Below is a small trained network, with its code and all its weights. Each question gives an input and a class and asks what happens when units are switched off, that is, made to give their printed mean instead of their output.

import numpy as np


def w(rows, s, z=0):
    codes = np.array(rows[::2]) - 128.0
    scale = np.full(codes.shape[1], s)
    scale[-1] = z or s
    return codes * scale


def f(y):
    return y / 2 * (1 + np.tanh(0.7978845608 * (y + 0.044715 * y**3)))


def log_softmax(a):
    a = a - a.max(-1, keepdims=True)
    return a - np.log(np.exp(a).sum(-1, keepdims=True))


def net(x, mask):
    res = np.array(x, float).reshape(1, 4) / 4 @ E
    y = f(res @ A[0][:, :-1].T + A[0][:, -1])
    res = res + np.where(mask, y, B[0][:, -1]) @ B[0][:, :-1]
    return log_softmax(res[-1] @ U[:, :-1].T + U[:, -1])


A, B = {}, {}
E = w([
[119,176,154,129,173,154,233,65],'x0',
[205,159,154,193,58,100,107,71],'x1',
[34,116,184,67,109,107,66,57],'x2',
[98,244,54,114,130,103,83,115],'x3',
],0.011)
A[0] = w([
[144,78,96,130,69,88,68,202,75],'neuron 1',
[148,146,142,168,89,140,120,104,101],'neuron 2',
[168,139,134,173,82,99,131,87,130],'neuron 3',
[153,129,59,153,159,150,149,174,60],'neuron 4',
[114,99,84,135,81,97,69,156,66],'neuron 5',
[196,148,64,155,142,143,203,218,94],'neuron 6',
[62,145,126,103,183,148,191,179,91],'neuron 7',
[45,103,198,17,117,89,78,30,33],'neuron 8',
[65,119,94,114,157,182,184,192,175],'neuron 9',
[119,168,140,134,157,141,230,49,18],'neuron 10',
[152,141,152,201,70,106,130,67,106],'neuron 11',
[105,87,83,75,185,144,101,207,114],'neuron 12',
[139,124,92,176,149,145,172,216,104],'neuron 13',
[209,153,111,174,154,175,115,147,54],'neuron 14',
[121,223,52,101,119,102,114,147,52],'neuron 15',
[122,202,77,104,142,116,88,143,67],'neuron 16',
[182,165,153,201,77,148,94,105,183],'neuron 17',
[173,2,237,129,117,165,157,190,4],'neuron 18',
],0.0096,0.003)
B[0] = w([
[235,222,135,78,217,218,115,29,185],'neuron 1',
[133,130,102,116,139,91,112,205,155],'neuron 2',
[64,52,47,95,175,74,72,211,176],'neuron 3',
[78,142,162,141,68,158,90,166,168],'neuron 4',
[211,185,209,85,182,172,153,123,169],'neuron 5',
[105,126,201,94,57,196,131,164,214],'neuron 6',
[147,92,100,96,172,52,67,179,183],'neuron 7',
[107,159,217,127,33,179,124,223,247],'neuron 8',
[130,45,94,110,135,58,89,170,190],'neuron 9',
[253,186,174,60,228,209,60,51,205],'neuron 10',
[71,52,90,81,169,61,82,231,188],'neuron 11',
[126,67,77,51,182,46,96,137,185],'neuron 12',
[101,159,187,111,64,160,120,189,182],'neuron 13',
[89,118,183,93,90,172,112,167,172],'neuron 14',
[108,127,211,231,132,82,213,123,191],'neuron 15',
[95,174,200,249,189,54,205,65,177],'neuron 16',
[87,74,127,51,184,65,116,163,194],'neuron 17',
[102,153,210,219,174,74,254,83,222],'neuron 18',
],0.0075,0.014)
U = w([
[105,86,94,94,151,65,87,168,116],'0',
[94,146,166,122,3,176,110,162,111],'1',
[115,142,158,244,151,74,192,105,108],'2',
[223,166,135,86,179,176,90,92,120],'3',
[135,119,100,129,85,112,126,122,255],'4',
[145,142,74,141,113,137,115,114,112],'5',
[119,138,94,138,80,160,135,81,107],'6',
[128,108,72,167,98,142,106,121,114],'7',
],0.015,0.022)

Each question gives the input, the list of numbers given to net, and the class t.
The units are the neurons (one row each of A and B). Each row of codes is followed by its name. A weight is (code - 128) times the scale printed after its matrix; where a second scale follows, it is the last column's (A, B and U).
mask holds one flag per neuron, in row order. A switched-off neuron (its flag False) gives its mean, the last column of its row in B, instead of its output. The means were averaged over made-up inputs and are rounded, as every weight is.
A unit's drop is (log p(t) with every unit on - log p(t) with that unit switched off) / (log p(t) with every unit on - log p(t) with every unit switched off).
The circuit of an input: a set's keep is (log p(t) with only the set's units on - log p(t) with every unit switched off) / (log p(t) with every unit on - log p(t) with every unit switched off). Starting from the 12 units with the biggest drops (on a tie, the unit counted first), units are removed one at a time, each time the one whose removal leaves the highest keep (on an exact tie, the one counted first), for as long as the keep stays at least 0.8.
circuit, biggest first: the units of the circuit, biggest drop first
unit that matters most: the unit with the biggest drop
k most important neurons: the k neurons with the biggest drops, biggest first
drop of u: that unit's drop, to one decimal
input [-8,-4,-4,-4], class 3: circuit, biggest first	neuron 1
input [-4,8,8,-4], class 0: 2 most important neurons	neuron 11; neuron 3
input [-4,7,1,6], class 0: 2 most important neurons	neuron 18; neuron 17
input [-8,-6,8,3], class 1: 2 most important neurons	neuron 8; neuron 10
input [1,4,6,7], class 2: 2 most important neurons	neuron 16; neuron 15
input [-8,8,7,3], class 0: 4 most important neurons	neuron 11; neuron 3; neuron 10; neuron 17
input [0,8,-8,7], class 0: 2 most important neurons	neuron 17; neuron 3
input [-8,6,2,-7], class 3: 3 most important neurons	neuron 1; neuron 5; neuron 15
input [-4,3,-6,-1], class 1: 2 most important neurons	neuron 10; neuron 6
input [6,-6,-8,4], class 1: 2 most important neurons	neuron 6; neuron 13
input [-8,-3,-7,2], class 3: 3 most important neurons	neuron 1; neuron 8; neuron 5
input [-4,-6,-4,-8], class 2: drop of neuron 18	2.8
input [4,-4,6,3], class 1: drop of neuron 8	2.2
input [5,-3,1,6], class 2: unit that matters most	neuron 15
input [6,0,8,7], class 1: drop of neuron 8	8.0
